Below is a small trained network, with its code and all its weights. Each question gives an input and a class and asks what happens when units are switched off, that is, made to give their printed mean instead of their output.

import numpy as np


def w(rows, s, z=0):
    codes = np.array(rows[::2]) - 128.0
    scale = np.full(codes.shape[1], s)
    scale[-1] = z or s
    return codes * scale


def f(y):
    return y / 2 * (1 + np.tanh(0.7978845608 * (y + 0.044715 * y**3)))


def log_softmax(a):
    a = a - a.max(-1, keepdims=True)
    return a - np.log(np.exp(a).sum(-1, keepdims=True))


def net(x, mask):
    res = np.array(x, float).reshape(1, 8) / 4 @ E
    y = f(res @ A[0][:, :-1].T + A[0][:, -1])
    res = res + np.where(mask, y, B[0][:, -1]) @ B[0][:, :-1]
    return log_softmax(res[-1] @ U[:, :-1].T + U[:, -1])


A, B = {}, {}
E = w([
[128,156,55,198,114,205,150],'x0',
[108,135,217,186,125,87,97],'x1',
[174,225,152,142,225,163,105],'x2',
[216,88,165,101,172,140,232],'x3',
[243,179,63,83,201,59,208],'x4',
[2,158,139,154,202,47,141],'x5',
[221,82,61,153,223,77,40],'x6',
[210,70,63,119,49,35,88],'x7',
],0.0079)
A[0] = w([
[120,219,156,135,174,117,109,187],'N1',
[168,89,75,150,129,118,58,128],'N2',
[104,94,154,114,82,151,165,138],'N3',
[92,83,116,108,167,164,44,240],'N4',
[58,148,101,152,109,221,146,148],'N5',
[176,164,81,108,122,134,127,171],'N6',
[99,95,193,99,96,89,158,254],'N7',
[98,175,143,128,136,166,143,214],'N8',
[65,104,136,111,103,119,163,174],'N9',
[168,161,60,61,122,119,155,194],'N10',
[84,119,133,91,94,181,172,131],'N11',
[194,142,96,116,131,110,123,162],'N12',
[101,179,132,156,83,195,129,177],'N13',
[142,121,154,166,141,120,68,204],'N14',
[184,75,67,106,143,119,62,232],'N15',
[133,248,141,122,195,142,166,207],'N16',
[60,169,61,159,111,247,146,188],'N17',
[115,147,184,118,132,103,179,204],'N18',
[81,164,89,140,106,219,136,188],'N19',
],0.012,0.0039)
B[0] = w([
[203,185,146,99,183,104,72,204],'N1',
[184,82,130,164,102,154,137,193],'N2',
[127,130,132,159,68,153,199,176],'N3',
[145,123,105,147,136,145,88,194],'N4',
[98,115,115,43,151,208,88,227],'N5',
[119,109,171,62,94,73,184,186],'N6',
[46,171,163,205,97,142,92,195],'N7',
[139,162,70,69,170,206,60,193],'N8',
[80,124,115,149,105,159,121,183],'N9',
[104,132,199,41,66,27,200,212],'N10',
[91,109,122,109,118,137,82,189],'N11',
[147,135,181,166,72,1,190,198],'N12',
[111,91,101,76,141,179,102,212],'N13',
[162,131,86,169,173,161,83,175],'N14',
[207,55,105,211,125,15,169,225],'N15',
[143,169,159,76,159,100,102,231],'N16',
[150,78,119,61,138,195,155,249],'N17',
[99,175,159,207,141,159,107,179],'N18',
[140,72,83,32,95,185,104,220],'N19',
],0.0089,0.014)
U = w([
[27,92,191,197,46,138,159,250],'0',
[125,85,77,42,115,209,121,91],'1',
[151,54,200,106,59,30,249,54],'2',
[222,23,78,212,110,95,104,137],'3',
[195,254,152,93,206,111,89,122],'4',
],0.0082,0.0018)

Each question gives the input, the list of numbers given to net, and the class t.
The units are the neurons (one row each of A and B). Each row of codes is followed by its name. A weight is (code - 128) times the scale printed after its matrix; where a second scale follows, it is the last column's (A, B and U).
mask holds one flag per neuron, in row order. A switched-off neuron (its flag False) gives its mean, the last column of its row in B, instead of its output. The means were averaged over made-up inputs and are rounded, as every weight is.
A unit's drop is (log p(t) with every unit on - log p(t) with that unit switched off) / (log p(t) with every unit on - log p(t) with every unit switched off).
The circuit of an input: a set's keep is (log p(t) with only the set's units on - log p(t) with every unit switched off) / (log p(t) with every unit on - log p(t) with every unit switched off). Starting from the 12 units with the biggest drops (on a tie, the unit counted first), units are removed one at a time, each time the one whose removal leaves the highest keep (on an exact tie, the one counted first), for as long as the keep stays at least 0.8.
circuit, biggest first: the units of the circuit, biggest drop first
most important unit: the unit with the biggest drop
k most important neurons: the k neurons with the biggest drops, biggest first
drop when u is switched off: that unit's drop, to one decimal
input [-5,-2,-5,-4,3,5,7,8], class 2: most important unit -> N10
input [0,8,5,-2,-2,-3,-7,6], class 0: circuit, biggest first -> (N17, N7)
input [-2,8,4,5,-8,-7,3,-3], class 3: circuit, biggest first -> (N5, N14)
input [2,8,-3,3,2,-8,2,1], class 2: 2 most important neurons -> (N12, N8)
input [-1,5,-6,-1,-6,8,7,1], class 3: 3 most important neurons -> (N14, N4, N10)
input [-6,2,-6,-3,4,6,3,6], class 3: 2 most important neurons -> (N6, N10)
input [2,-2,-3,-7,-4,8,-7,8], class 1: 2 most important neurons -> (N5, N12)
input [3,5,-8,-6,8,5,8,6], class 2: 2 most important neurons -> (N12, N10)
input [-5,2,-7,3,-5,-4,-3,-6], class 0: drop when N7 is switched off -> 0.3
input [-8,8,3,-4,3,2,-4,5], class 4: drop when N1 is switched off -> 0.3
input [-2,5,-5,0,-5,-8,-6,5], class 0: drop when N14 is switched off -> 0.0
input [2,-4,5,1,-2,-1,6,6], class 2: drop when N12 is switched off -> 0.3
